Below are the code and all the weights of a small trained network. Each question names an input and a class and asks about switching units off, where a switched-off unit gives its printed mean instead of its output.

import numpy as np


def w(rows, s, z=0):
    codes = np.array(rows[::2]) - 128.0
    scale = np.full(codes.shape[1], s)
    scale[-1] = z or s
    return codes * scale


def f(y):
    return y / 2 * (1 + np.tanh(0.7978845608 * (y + 0.044715 * y**3)))


def log_softmax(a):
    a = a - a.max(-1, keepdims=True)
    return a - np.log(np.exp(a).sum(-1, keepdims=True))


def net(x, mask):
    res = np.array(x, float).reshape(1, 5) / 4 @ E
    y = f(res @ A[0][:, :-1].T + A[0][:, -1])
    res = res + np.where(mask, y, B[0][:, -1]) @ B[0][:, :-1]
    return log_softmax(res[-1] @ U[:, :-1].T + U[:, -1])


A, B = {}, {}
E = w([
[124,126,127,131,131],'x0',
[139,166,124,174,254],'x1',
[190,50,61,171,150],'x2',
[139,78,191,62,191],'x3',
[56,74,139,179,147],'x4',
],0.0085)
A[0] = w([
[5,71,140,186,140,117],'neuron 1',
[188,53,111,150,124,75],'neuron 2',
[135,81,133,92,79,104],'neuron 3',
[102,69,175,84,171,127],'neuron 4',
[61,146,201,106,140,141],'neuron 5',
[158,176,134,158,179,57],'neuron 6',
[151,189,154,84,120,159],'neuron 7',
[141,101,160,134,81,22],'neuron 8',
[134,152,140,166,175,116],'neuron 9',
[134,109,85,78,63,153],'neuron 10',
[173,78,157,55,165,97],'neuron 11',
[153,201,162,109,105,155],'neuron 12',
[223,116,139,133,117,213],'neuron 13',
[67,183,133,91,131,51],'neuron 14',
[108,156,185,154,112,117],'neuron 15',
[139,151,133,133,210,182],'neuron 16',
[85,146,93,218,100,91],'neuron 17',
[88,171,186,124,122,22],'neuron 18',
[106,74,155,60,171,102],'neuron 19',
[115,107,123,106,69,143],'neuron 20',
[80,51,161,132,75,71],'neuron 21',
[145,112,107,157,141,38],'neuron 22',
[125,105,135,109,75,58],'neuron 23',
[68,88,133,145,128,168],'neuron 24',
[202,65,110,160,132,55],'neuron 25',
[202,191,125,123,101,194],'neuron 26',
[121,160,145,191,179,75],'neuron 27',
[127,89,150,218,148,62],'neuron 28',
[104,138,191,129,113,85],'neuron 29',
[126,122,156,118,133,1],'neuron 30',
[120,179,87,168,85,88],'neuron 31',
],0.012,0.007)
B[0] = w([
[255,83,153,73,180,234],'neuron 1',
[55,97,77,209,215,199],'neuron 2',
[74,171,181,108,206,179],'neuron 3',
[153,207,13,122,39,215],'neuron 4',
[126,85,84,142,210,215],'neuron 5',
[29,201,203,138,172,168],'neuron 6',
[120,58,101,115,178,194],'neuron 7',
[47,218,150,151,177,125],'neuron 8',
[36,144,175,74,112,181],'neuron 9',
[76,154,154,98,205,218],'neuron 10',
[168,248,61,166,104,207],'neuron 11',
[154,65,85,161,190,195],'neuron 12',
[140,47,119,93,213,247],'neuron 13',
[62,61,24,207,157,154],'neuron 14',
[130,103,75,182,207,154],'neuron 15',
[75,154,158,66,176,254],'neuron 16',
[173,204,24,100,75,196],'neuron 17',
[67,82,43,241,215,146],'neuron 18',
[122,226,26,129,74,199],'neuron 19',
[90,163,142,107,197,194],'neuron 20',
[98,190,198,104,235,186],'neuron 21',
[52,148,123,158,128,128],'neuron 22',
[35,230,188,130,98,148],'neuron 23',
[167,121,120,78,216,194],'neuron 24',
[31,88,82,200,201,197],'neuron 25',
[165,131,107,36,159,232],'neuron 26',
[53,182,186,86,140,181],'neuron 27',
[126,134,123,106,225,171],'neuron 28',
[137,143,131,170,209,148],'neuron 29',
[83,232,108,185,140,107],'neuron 30',
[147,197,55,128,120,181],'neuron 31',
],0.009,0.0065)
U = w([
[63,77,95,201,161,99],'0',
[39,168,182,91,137,79],'1',
[155,116,138,110,159,180],'2',
[123,201,69,146,93,114],'3',
[119,116,135,118,146,199],'4',
[146,57,191,110,90,141],'5',
[68,120,237,222,3,5],'6',
],0.015)

Each question gives the input, the list of numbers given to net, and the class t.
The units are the neurons (one row each of A and B). Each row of codes is followed by its name. A weight is (code - 128) times the scale printed after its matrix; where a second scale follows, it is the last column's (A, B and U).
mask holds one flag per neuron, in row order. A switched-off neuron (its flag False) gives its mean, the last column of its row in B, instead of its output. The means were averaged over made-up inputs and are rounded, as every weight is.
A unit's drop is (log p(t) with every unit on - log p(t) with that unit switched off) / (log p(t) with every unit on - log p(t) with every unit switched off).
The circuit of an input: a set's keep is (log p(t) with only the set's units on - log p(t) with every unit switched off) / (log p(t) with every unit on - log p(t) with every unit switched off). Starting from the 12 units with the biggest drops (on a tie, the unit counted first), units are removed one at a time, each time the one whose removal leaves the highest keep (on an exact tie, the one counted first), for as long as the keep stays at least 0.8.
units of the circuit, in order: the units of the circuit, biggest drop first
unit that matters most: the unit with the biggest drop
k most important neurons: the k neurons with the biggest drops, biggest first
drop of u: that unit's drop, to one decimal
input [5,-3,-5,8,7], class 3: unit that matters most => neuron 4
input [-8,-8,7,2,8], class 1: 3 most important neurons => (neuron 21; neuron 3; neuron 23)
input [0,-3,8,-7,-3], class 0: 3 most important neurons => (neuron 25; neuron 2; neuron 13)
input [-5,-3,1,8,4], class 3: 2 most important neurons => (neuron 4; neuron 19)
input [4,6,-4,5,7], class 2: 2 most important neurons => (neuron 1; neuron 5)
input [-5,7,5,5,-4], class 1: units of the circuit, in order => (neuron 16; neuron 6)
input [-7,-6,-2,-8,7], class 3: 3 most important neurons => (neuron 17; neuron 31; neuron 13)
input [-1,-6,3,6,1], class 1: units of the circuit, in order => (neuron 3; neuron 21)
input [6,8,3,5,-8], class 1: units of the circuit, in order => (neuron 6; neuron 16)
input [-2,-3,-4,-3,5], class 2: units of the circuit, in order => (neuron 1; neuron 24)
input [-2,-2,6,4,-3], class 0: 2 most important neurons => (neuron 2; neuron 25)
input [3,7,-7,-8,8], class 2: 2 most important neurons => (neuron 1; neuron 17)
input [-4,1,2,-5,3], class 3: 2 most important neurons => (neuron 17; neuron 13)
input [-5,-7,-2,-6,7], class 1: units of the circuit, in order => (neuron 21)
input [4,-2,-4,6,2], class 3: units of the circuit, in order => (neuron 4; neuron 19)
input [-6,-7,-4,8,-7], class 3: 3 most important neurons => (neuron 11; neuron 19; neuron 4)
input [-5,-7,-4,8,6], class 3: 3 most important neurons => (neuron 4; neuron 19; neuron 11)
input [8,-1,-8,-8,4], class 0: 2 most important neurons => (neuron 14; neuron 18)
input [5,4,1,-6,5], class 3: drop of neuron 31 => 0.2
input [2,-7,-1,-7,-5], class 1: units of the circuit, in order => (neuron 10)
input [-1,-7,-5,-2,8], class 2: drop of neuron 1 => 1.8
input [-5,-7,-2,-6,8], class 2: drop of neuron 25 => 0.1
